(in the rows, 128 means zero)
Each row has a class, written as a number after it; each block has new classes, again numbered from 0 up.
[129 129 145 133 159 122 110  76 124 134 149 123 128 165 164 167 107 178
 151 121 132 101 139 122 125  98 135  94 144 100  87 113 124 125 175]	6
[140 120 147 158 138 170 137 155 104  97  84  84 157  98 133  97 144 173
 140  87 155 149  75 155  94 124 140 116 100 111 127  81 116 113 109]	2
[ 96 142 160 150  97 170 152 107 114  90 102 104 162 124 165 141 141 133
 147  91 146 146  95 160 128 119 103 119 115  97 107  86 122 118 132]	7
[141 108 124 138 163 139 109  85 122 123 134  90  94 150 165 155 128 138
 141 126 141 116 113 122 117 130 138 113 156 116  94 119 114 128 141]	10
[103 133 114 138 136 154 112 128 128 138 107 133 133 133 127 157  98 107
 154 123 125 161 144 142 100 155 138 136 136 136  93 117 136 134 123]	9
[145 118 138 141 163 129 114 103 124 139 134 112 112 128 140 141 138 162
 121 119 133 134 116 121 133 104 137 108 149 165 111 119 129 152 174]	2
[132 112 144 149 147 166 149 104  95 104 106  72 150  97 136 121 150 145
 163  96 143 150  84 155 107 135 131 146 114 123 131  88 129  78 120]	11
[132 114 148 160 127 167 126 153 121 103  89  82 139  99 138 120 136 176
 156  97 138 150  86 159 102 148 122 132 100 111 117  62 124 108 131]	2
[117 122 143 141 136 153 135 138 110  98  86 100 161 113 142 127 143 154
 162  96 136 166  88 156 106 132 123 128 100  95 122  81 123 103 131]	8
[117 129 108 144  93 139 143 193 132 128 111  74  90  80 139 159 121 106
 118 105 152 205  96 119  59 169 145 131 127 145 129  93 129 174 144]	2
[150 124 130 146 169 111 121 103 110 135 135 129 116 145 156 142 148 159
 135 125 144 103 116 109 104 104 132 125 154 160 114  89 133 136 180]	2
[ 86 149 161 131 106 126 147 159  84 147 119 158 173 150 136 127  78 189
 175 122 124 151 110 113 107 153 156 132 134 125  88 110 148 113 115]	4
[120 125 133 159 142 124  88  92 131 144 145 137 117 177 161 149  94 145
 139 124 135  96 100 119 133 120 142 115 161 116  47 100 125 107 163]	10
[114 114 134 143 139 179 122 104  92  85 115  97 165 107 122 136 144 120
 183  83 122 172 107 153 108 150 124 127  98 133 139  88 118 101  91]	5
[137 119 136 134 158 139  98  83 115 129 135 128 120 162 158 155 103 164
 135 106 135 130 121  96 122 104 142  95 150 109  81 126 124 143 161]	7
[110 142  95 135 109 160 100 135 131 140 110 133 139 124 120 150  86 117
 127 118 125 178 131 123  91 159 139 129 127  98  75 121 126 124 132]	8
[110 142  94 132 120 150 108 138 130 129 121 125 126 132 117 156 117  97
 132 127 119 166 132 136 100 158 136 138 121 115 114 115 123 133 122]	8
[124 119 143 151 123 153 152 141  93 100  93  89 133 122 146 119 139 161
 173  83 134 151  73 169 108 132 131 145 101 108 108  68 122 113 129]	0
[122 128 147 147 125 169 133 149 116  95  99  83 162 108 142 113 120 154
 148  96 134 151  74 169  98 140 130 131 103 119  92  80 114  93 109]	10
[146 118 130 136 163 143 112  91 122 125 134 124 105 153 151 152 118 164
 138 109 132 121 107 102 125 111 147 109 147 149  85 113 119 143 157]	7
[136 114 133 135 154 147 106  81 109 129 126 116 103 155 156 148 121 165
 127 109 122 122 130  93 123 115 141 101 146 114  97 128 125 147 174]	3
[139 135 152 143 116 179 150 111 108  79  41  94 150  83 143 123 129 150
 148  87 108 105 125 143  61 138  86 134 113  85  71  87 129 109 130]	3
[140 120 116 135 164 138 115  85 124 135 120 127 121 151 150 155 136 162
 128 115 124 125 117 109 141 110 123 102 149 121  85 132 120 120 181]	8
[111 154 105 145 122 174  74 129 140 145 145 134 149 141  92 134  96  86
  72 129 123 164 126 152 119 159 148 138 125 116 102 150 124 151  91]	10
[113 128  95 126 126 143 107 148 140 131 125 130 123 126 118 153 118 112
 131 118 118 189 140 120 112 160 137 133 112  98 124 112 130 142 143]	8
[ 88 157 103 124 131 156 115 135 141 156 133 129 136 128 123 161  90 104
 156 130 115 196 166 169 158 139 148 124 132 178 102 125 136 144 105]	6
[123 145 109 136 124 144 131 146 130 122 121 136 102 151 134 175 100 121
 130 111 116 131 139 114  79 171 124 139 129  89  81 101 126 145 146]	7
[138  94 142 149 143 154 124 101 128 123 134  76  66 155 127 152 160 198
 131 109 118 156 104 168 126 165 179 113 127 119  85 121 126 166 121]	4
[151 127 148 138 154 123  97  91 153 128 142 145 107 150 146 143  90 164
 117 124 110  82 117 106 113  90 149  74 146 117  47 126 113 126 171]	1
[115 117 153 160 105 177 113 124 123 100  92  83 151 100 149 131 131 167
 141  98 143 144  71 148 104 136 120 120 109 109 111  71 121 103 120]	4
[138 109 138 142 154 145 102  73 114 132 137 124 121 155 147 164 122 158
 149 111 121 145 113 106 135 120 135 112 146 140  92 123 123 136 159]	5
[ 96 138 119 139 122 161 100 126 119 143 114 127 128 137 122 151 105 115
 141 123 109 177 146 155 104 156 132 141 129 131 106 111 137 136 125]	4
[112 136 109 132 118 136 106 150 147 134 115 118 131 120 125 155 114 114
 154 126 120 189 142 152 134 152 130 129 121 114  91 117 130 127 142]	8
[113 127 144 135 136 169  98 111  62 116 136 109 135 127  82 174 103  61
  88 117 108 182 150  80  76 153  82 182  90 108 118 115 137 152 151]	1
[145 132 138 115 188 124 137  73 117 138 156 128 117 136 172 162 126 145
 128 132 136 112 139  86 146  95 133 100 150 174  86 132 130 138 160]	1
[116 129  99 138 114 171 101 129 119 132 122 117 132 124 105 132 111 105
 121 124 107 173 123 142  98 168 124 152 133 142 107 126 131 130 115]	10
[131 116 131 150 104 220 103 104 206  76  86 161 144  60  59  89 109 157
 161  88 109 153 139 137 172 150 173  91 139 171  52 106  91 107  95]	10
[105 150 120 138 115 141 116 136 116 133 132 144 128 152 121 140 110  93
 162 118 133 182 144 141 118 142 163 152 125 158  95 105 135 160 112]	7
[100 135 104 141 115 150 115 134 112 143 124 117 123 150 126 154  97 117
 150 123 121 170 149 148 116 149 131 136 128 121  94 112 130 120 129]	6
[114 118 163 145 124 163 132 128 103  87  92  85 147 100 139 125 136 150
 151 101 141 160 102 150 111 135 126 133 104 113 119  73 126 112 117]	3
[109 142  97 154 118 168 105 158 121 148 130 145 126 157  91 122 115 110
 112 126 132 192 153 150 109 150 157 148 115 112 129 107 124 147 135]	2
[133  76 126 137 173  93 164  88 137 159 129 179 101 155 143 112 170 180
 120 138 169 129 132 112 169 130 148 125 185 129 117 137 149 100 188]	9
[111 143 102 136 102 140 105 102 153 125 107 154 117 122 116 147 105  85
 136 138 137 171 162 153  80 118 145 106 180 111  93 123 128 142 124]	7
[100 138  97 140 107 166 101 135 116 137 120 127 137 144 125 143 100 108
 131 129 109 178 122 142  87 158 124 148 139 123 112 108 134 128 125]	10
[107 140 102 140 113 132  85 120 107 131 139 125 138 142 130 166 103 119
 184 124 124 169 144 141 115 146 135 132 142 111 102  95 142 133 117]	0
[151 116 136 144 160 129 110  72 117 124 123 117 110 148 156 172 129 157
 140 105 114 111 128  85 112 115 119 107 173 129  74 120 131 118 186]	11
[147 110 124 138 149 149 112  84 144 126 136 102  91 141 148 145 120 153
 124 125 116 106 102 123 130 120 139 117 150 150  70 116 114 135 153]	10
[118 145  99 153 113 150  98 124 120 148 130 141 115 153 116 143 102 114
 142 112 101 127 107 144 116 144 135 148 131 130 104 115 127 143 154]	0
[143 126 113 133 169 132 118  65  83 132 158  84 117 149 166 168 132 131
 119 120 143 103 103 119 141  96 114 125 145 164  91 118 120 127 144]	0
[116 138 103 147 119 161  98 104 121 140 129 119 132 132 114 155 112  97
 141 126 116 163 145 139 101 159 132 148 145 118 107 122 136 110 125]	11
[120 116 137 144 141 170 149 135 103  96  92  97 159 108 144 119 129 145
 171  98 162 145  93 141  85 132 144 133 104 133 119  80 113  96 112]	9
[124 141 104 142 127 165  89 134 131 143 120 134 124 135 117 146  96 100
 120 131 110 173 146 133 107 145 127 133 123 127  83 121 132 130 129]	1
[129 123 162 159 127 164 119 157 124 105  91  87 164  92 132 112 138 167
 127  88 142 166  85 171 101 133 116 122  95  94 129  81 126 116 145]	2
[ 81 112 136 104 142 123 112  87 131 132 161 124 116 117 127 140 111  81
 127 156 114 190 192 167 176 129 118 151 120 167 121  94 146 112 118]	3
[138 118 152 149 129 180 111 137 117  97  84 104 146 111 137 117 111 156
 150 102 132 166 102 133  75 124 126 125  96  91  96  76 115 104 137]	1
[129 123 142 143 127 161 143 149 103  98  93  96 143 120 144 114 122 145
 153  91 150 160  86 136 104 123 134 135 101 115 107  84 114 111 120]	7
[115 149 107 168  83 170  74 122 128 149 122 141 152 120  95 152 120  71
 123 125 151 198 126 139  97 180 138 164 139 125 113 141 135 150 118]	5
[115 149 105 133 131 131 117 116 114 141 153 135 147 132 125 162 110  88
 150 120 132 170 145 130 107 141 145 133 133 148  96 123 134 134 120]	5
[116 117 131 143 124 198 134 121 100  98  91  78 154 115 152 115 133 143
 145  95 132 170  86 153  99 140 117 143 101 117 122  84 118 111 108]	10
[107 130 116 140  85 166 126 124 168 160 122 115  99 102 109 124  58 125
 139 114 115 159 135 161 136 148 161 136 113 129  40 125 125 127 143]	6
[126 132 119 161 132 151  84 113 156 164 187  99 137 107 119 158 101 116
  73 110 193 224  80 135 167 118 208 120 114 170  53 117 135 172 106]	5
[154 102  93 145 118  80 160 104 130 126  60  88  58  66 131 121 123  12
 133 120 129 124 149 119  70  48  96 133 156 129   4  95 162 125 164]	1
[107 116 129 140 155 161 117 118 128 130 115 114 120  76  81 141  99 110
 160  75 128 181 133 140 118 151 157 107 130 127 117 137 125 129 156]	6
[113 153 109 128 124 156 118 136 136 140 135 126 128 127 117 159  96 105
 122 125 100 170 142 142 104 166 141 135 143 158 103 135 125 122 119]	11
[131  95 140 136 166 140 103  83 122 119 120 119 130 152 160 149 115 168
 153 123 136 115 124 111 124 104 125 109 138 117  97  98 124 107 153]	9
[130 109 136 144 137 179 118 159 135 106  82 110 145 108 131 120 124 189
 153  87 129 183  83 139 112 168 138 137  87  97 108  75 116 100 141]	8
[146 122 126 134 163 127 115 101 129 130 121 129 119 147 151 151 132 171
 134 113 134 130 110 110 113 116 145 103 146 119  81 123 118 131 178]	8
[112 140 104 146 120 139 101 151 132 133 126 125 131 119 112 146 116 102
 137 131 133 167 151 142 110 148 136 128 132 120 120  98 139 143 113]	2
[108 138 117 128 148 141 123 152 130 126 125 135 137 128 117 159  99 112
 148 129 127 150 137 131  97 154 149 135 127 156 111 105 127 135 110]	9
[141 116 132 131 145 138 113  85 117 126 130 102 105 135 159 156 119 167
 127 117 125 114 126  87 137 113 130  93 155 135  83 133 124 136 170]	3
[146 116 127 134 153 130  88  72 134 123 145 103 117 130 162 150 131 150
 127 122 140  97 130 121 107 118 136  91 150 133  92 123 115 115 141]	4
[ 96 136 103 139 106 184  96 132 141 145 131 113 128 134 113 142  92 108
  99 130 116 204 121 165 115 158 140 137 127 112 107 128 126 145 118]	10
[119 108 165 151 114 170 140 133 116  96  98  98 138 121 137 131 135 163
 145  78 130 198  79 165 100 156 141 127 100 112 101  88 116 122 121]	5
[142 129 127 146 141 130 108  81 109 128 139 115 119 152 157 164 135 161
 143 110 135 116 106 124 134 108 129 109 159 136  85 117 123 140 168]	0
[121 118 146 140 124 173 137 136 117 101  86 100 154 110 134 122 133 171
 138  91 137 179  84 143 110 137 132 123  98  91 108  98 114 112 138]	8
[125 116 152 150 105 184 149 157 119 106  76  91 152  96 125  88 129 209
 110  67 132 175  52 163  68 140 165  98  97  83 107 108 124 129 110]	4
[131 127 179 143 155 154 154 139 114  84 117  98 156 102 141 120 135 177
 160  91 148 150  83 155 106 119 161 113  82 119  91  59 121 112 108]	1
[130 110 154 141 150 151 132 122 117  79  77  96 150 109 166 125 140 133
 187  82 143 127 122 153  73 138 125 127  98 110 100  69 120 105 114]	9

Next block: new classes, numbered from 0 again.
[125  48 112 150 148 173  56 142 154 125 156 174 126 188 151  61  85 206
 169  78 119 148 126  95 133 116 119  84 108 129 139  84 147 107 128]	3
[118 117  89 141 177  78 165 149 141 138 147 145  94  54 120 154  74  52
  95 144 156  83 154 135 138 135 113  79 147 118 142 180 175 154 150]	6
[115  77 138 127 150 124  39 181 152 138 227 206 100 150 148  14 104 198
 194  51 150 129  50 136 113 118  75  42 109 113 154  99  84  66 174]	6
[119  96 108 160 140 158 133  79 122 133 154  93 125 174 138 151 138 109
 122  78 142  94  96 114 137 159 141 192 145 163 173 132 136 166 159]	3
[118 126  35 177 172 146 170 113 135  91 133 142 125 108 113 172  94  85
 122 148 145 131 159 133 135 135 140 156 132 153 162 161 181 175 149]	6
[126 132  57 167 172 111 188 108 140  98 198 157 141  89 128 149 100  65
 126 131 162 113 184  99 141 107 138 167 136 164 151 162 161 210 172]	2
[108 105 163 168 127 145 127  97 152 115  95  87 144 150 142 109 116 123
 157  79  99 104  67 112 173 149 129 157 137 158 177 122 121 113 111]	5
[106 153  59 171 172 139 199 124 139  74 167 129 141  84 123 174 117  68
 110 148 148 110 175 119 136 137 155 160 135 163 155 183 199 177 136]	6
[118  95 110 134 126 179 104 108 161 134 131 173 124 132 148  77  99 187
 143 104 152 124 168  88 153 115 149 118 113 136 119 125 132 154 124]	4
[125 137 104 145 183 117 180 146 159 119 190 136 161  71  96 136 111  77
 123 171 112 112 160 121 140 119 142 157 142 110 116 171 187 214 138]	0
[125  69  79 151 134 181  67  97 130 146  94 170 108 165 138  82 116 196
 129  75 172 125 141 117 121 126 110  59 120 126 139 123 122 135 154]	6
[124 114  75 166 188 128 182 117 139 100 160 129 138  73 136 140  87  82
 123 117 146 101 171 101 142 116 154 138 135 151 143 156 173 195 143]	5
[ 81 139 128 167 172  83 183 125 139  73 152 121 106  68 109 109  86  83
 115 139  91  63 175  91 154 128 114 153 151 161 170 168 172 184 136]	2
[130 123  86 163 122 163 146  44 106 135 118 106 145 169 122 160 128 130
 104  70 154  90 130  93 160 148 155 212 152 157 168 137 162 200 155]	3
[119  99  98 162 215 126 182 156 148  92 200 110 130  56 123 131  66  59
 148 121 128 104 137 118 137 133 153 132 130 164 139 157 176 184 146]	5
[ 59 130 137 188 113 132 118  25 130 108  70 119 133 169 139 113 145 154
 115  40 136  80 107  96 191 139 107 182 132 170 203 171 111 130 130]	7
[ 88 112  98 188 152 193  97  61  76 139  86 157 170 194 117 119 174 189
 184  40 146 147  61 120 154  99 101  85 113 151 124 118  70 131 192]	7
[ 62 145 134 204 138 145 181  38 151 106 138  81 124 164 134 168 158  59
  91  40 106  60 121  75 175  87 143 216 147 214 187 140 151 193 149]	0
[116  95  88 135 112 160  71  86 129 139 141 177 118 182 132 103 131 190
 116  80 189 115 135 118 116 119 103  88 111 102 120 117 103 160 160]	6
[100  93  40 142 200 184 101 106 108 161 168 199  86 174 145 112 108 170
 152  83 190 110 156 116  93  66 120  36 125 138 156  70 106 169 185]	1
[ 87  87 107 146 151 163  82   6  84 176 109  75 144 202 128 140 114  99
 122  57 193  39  85 127 141 197 129 201 165 141 183 164  85 217 196]	7
[129 110  79 136 179 111 161 133 135 121 221 135 145 111 134 164  90  49
 107 147 136 106 175 110 116 130 157 148 136 125 135 144 196 187 156]	3
[108  93 149 167 136 162 145  88 119 132 124 100 151 163 123 147 118 139
 121  45 131  89  92  94 186 181 122 178 154 166 144 138 150 157 129]	3
[111 110  74 138 138 183  90  75 136 128 137 174 120 182 146 110 116 183
 129  76 169 121 170 104 126  95 134  96 108 139 145 100 121 162 142]	1
[149 172  82 125 206 148 197 149 133 103 218 141 108  15 126 129  71  68
 131 149 172  82 195 110 120 146 187 131 148 121 126 176 171 244 161]	1
[112  83  58 163 205 135 194 129 146 127 218 143 122  75 120 151 111  73
 115  81 192  71 167 104 139 122 125 122 139 174 145 198 190 211 158]	0
[ 90  84 108 146 128 161  86  86 131 137 122 159 111 170 135  96 125 182
 133  92 180 121 158 112 122 130 127 100 111 137 142 126  96 141 133]	7
[130 116  67 135 202 140 168 109 155 121 252 110 146 150 119 195  66  39
  95 151 165 111 200 116 118  85 224 142 119 173 115 112 228 220 118]	1
[104  84 121 133 159 100  92 151 140 127 241 171 123 154 145 117  37 101
 136 127 138 101 120 127 147 139 115 128 110 112 129 140 189 100 105]	7
[119  98  95 135 150 194  94 103 139 130 156 163  95 151 146  97  92 170
 138  79 165 106 157 105 127 123 132  83 111 129 133 111 129 165 137]	1
[139  83  59 156 170 218  90  92 146  93 144 142 124 162 126 102  80 186
 151  95 178 162 137 110 113  78 160 103  77 113 113 103 140 206 144]	5
[104 124 106 179 138 146 177  67 114  94 153  88 136 152 149 175 161  86
 106  37 148  54 109  96 146 136 124 209 152 200 180 173 163 161 160]	0
[ 47  77 154 193 145 158 129  75 114 121 101  95  65 164 140 119 212 221
  96  65 117  78  75 140 138 157  53 188 135 171 150 166  69 132 155]	7
[117 147  80 141 205 120 186 132 146 114 201 132 116  73 125 159  72  54
 116 134 144  91 169 122 143 117 163 137 138 158 157 158 190 188 139]	1
[107 128  99 175 136 169 115  54 122 102  86 102 110 174 120 148 113 150
 104  53 167 103  89 116 163 130 132 162 127 159 161 149 137 166 142]	6
[ 92 108 133 150 136 147 142  65 135 134 137 103 135 167 141 150 145 114
 120  86 149  86  99 115 150 146 145 189 144 169 156 135 103 159 150]	4
[115  88 136 109  89 138  75  91 157 164 113 172 127 146 142  72 128 175
 126  98 145 112 140 112 150 134 114  99 109 109 127 135  98 117 128]	4
[117  96 121 169 117 139 144  57 125 117 100  94 151 157 134 158 132 124
 121  50 145  94  80 117 167 155 107 181 133 157 160 144 123 149 144]	5
[116 140 136 133 128 158 135  57 112 145 115  77 138 183 122 160 125 116
 120  76 145  70  77 133 151 165 143 189 156 161 190 123 141 151 140]	1
[ 86  95 140 160 155 177 145  82 145 113 121  79 123 148 129 146 114 112
 127  86 125  91  81 121 170 166 135 195 130 178 156 160 132 155 134]	4
[133  85  91 144 134 190 102  90 145 123 121 145 131 148 135  90  99 183
 148  66 187 133 149  96 134 111 150 104 105 141 133 105 115 177 134]	5
[ 92  90 182 167 133 166 126 167 170 121 123 107 158 159 160  99 135 131
 170 106  30 105  39 134 175 177  64 189 149 168 201 145 193  25  93]	0
[101  75 154 171 125 141 128 102 120 129 100 104 123 180 126 143 133 119
 132 100  93 114  77 134 148 173  74 161 145 174 153 118 108 103 143]	2
[109  99  80 163 129 178  87  69 135 122 110 171 129 174 131 112 100 175
 145  96 170 145 166  96 136  87 146  96  94 125 122 112 125 168 146]	7
[ 95 120 126 147 129 140 143  70 133 125 131 112 134 156 139 147 136 114
 117  96 135  88 102 118 156 145 135 191 137 157 162 147 121 145 143]	4
[135 140  32 108 113 223  94  30 131 180 105 159 192 209 145 140 141 137
 142 123 217 134 196 114 127 134 183 147 130 126 169 108 109 208 142]	1
[113 118 113 167 143 185 147  59 118 131 111  83 141 149 125 126 169 142
 116  43 170  62 108  96 162 147 143 183 155 179 163 182 141 199 140]	0
[113  92 166 171 130 231 109 127 175 134 134 162 171 144 166  17 130 236
 155  48 112 133 176  43 176 137 167 124 142 177 149 101 180 132  95]	3
[107 102  92 146 127 193  88  69 154 137 139 152 114 172 155  79 131 152
 147  82 191 117 170  81 126 101 137 123 118 155 152 110  75 204 165]	2
[105 126 131 139 123 145 128  75 116 146  93  90 159 167 107 145 141 114
 119  71 117  78  96 115 161 135 114 182 152 160 161 144 147 160 150]	0
[102 139 116 155 148 183 153  58 119 118 160  97 131 178 128 171 134 118
 126  78 163  72  81 127 147 162 132 190 141 143 170 136 129 188 147]	1
[ 81 114 145 151 117 153 161  79 137 126 159 129 131 164 139 167 134 130
 101  81 146  95 108 113 168 164 119 221 138 168 133 131 109 148 127]	4
[104 138 153 129 162 120 101 121 207  92 124 133  92  74 165  37  86 159
  79 134  83 131 210  90 139  66 182 155 108 149 148 147 166 150 114]	4
[ 70  90 142 156 173 172 143  70 148 125 127  78  76 153 119 162  80  76
 102  99 139  92 103 129 132 158 146 196 135 174 169 120 101 190 158]	4
[ 64 139 120 167 150 171 147  51 103  81  90  92 144 180 104 150 162 140
 114  47 136  85 103 108 132 130 111 182 139 172 187 146 118 177 153]	0
[ 76 158  96 188 135 104 150   6 110  95  37  88 133 172  70 200  76  93
 110  55 134 116 100 112 190  70 146 188 114 188 192 125 151 177 168]	7
[110 122 141 156 137 163 149  92 129 128 135  75 142 146 123 133 163 112
 127  69 136  70  80 113 157 151 133 181 150 172 163 172 147 160 131]	0
[102 117  71 171 188 110 170 117 155 101 199 149 117  88 138 146 102  79
 122 147 167 113 177 116 129 103 156 138 117 143 149 177 171 179 143]	7
[133 135  89 160 150  95 155 105 147 111 189 162 146  88 133 121 115 110
 115 163 150 124 180 119 137 126 161 163 127 109 132 183 170 175 131]	7
[134 116  94 150 143 170  95  52 132 141 139  70 117 181 160 151 147  57
 155  65 143 100  59 145 141 150 155 169 125 181 184 150  77 149 178]	1
[ 96 103  71 154 211 108 192 120 156 119 175 145 112  68 127 151  93  81
 102 135 168  97 185 113 145 105 154 129 134 163 139 177 163 198 146]	4
[127  94  77 154 131 188  96  86 139 128 112 175 121 159 131  83 113 181
 151  86 179 152 164  98 137 112 122 115 112 156 145 112  95 174 154]	2
[110 138  55 158 239 122 195 129 140 103 214 156 119  64 113 155  56  81
 123 112 165  89 167 114 157 102 146 127 135 152 151 169 198 220 153]	1
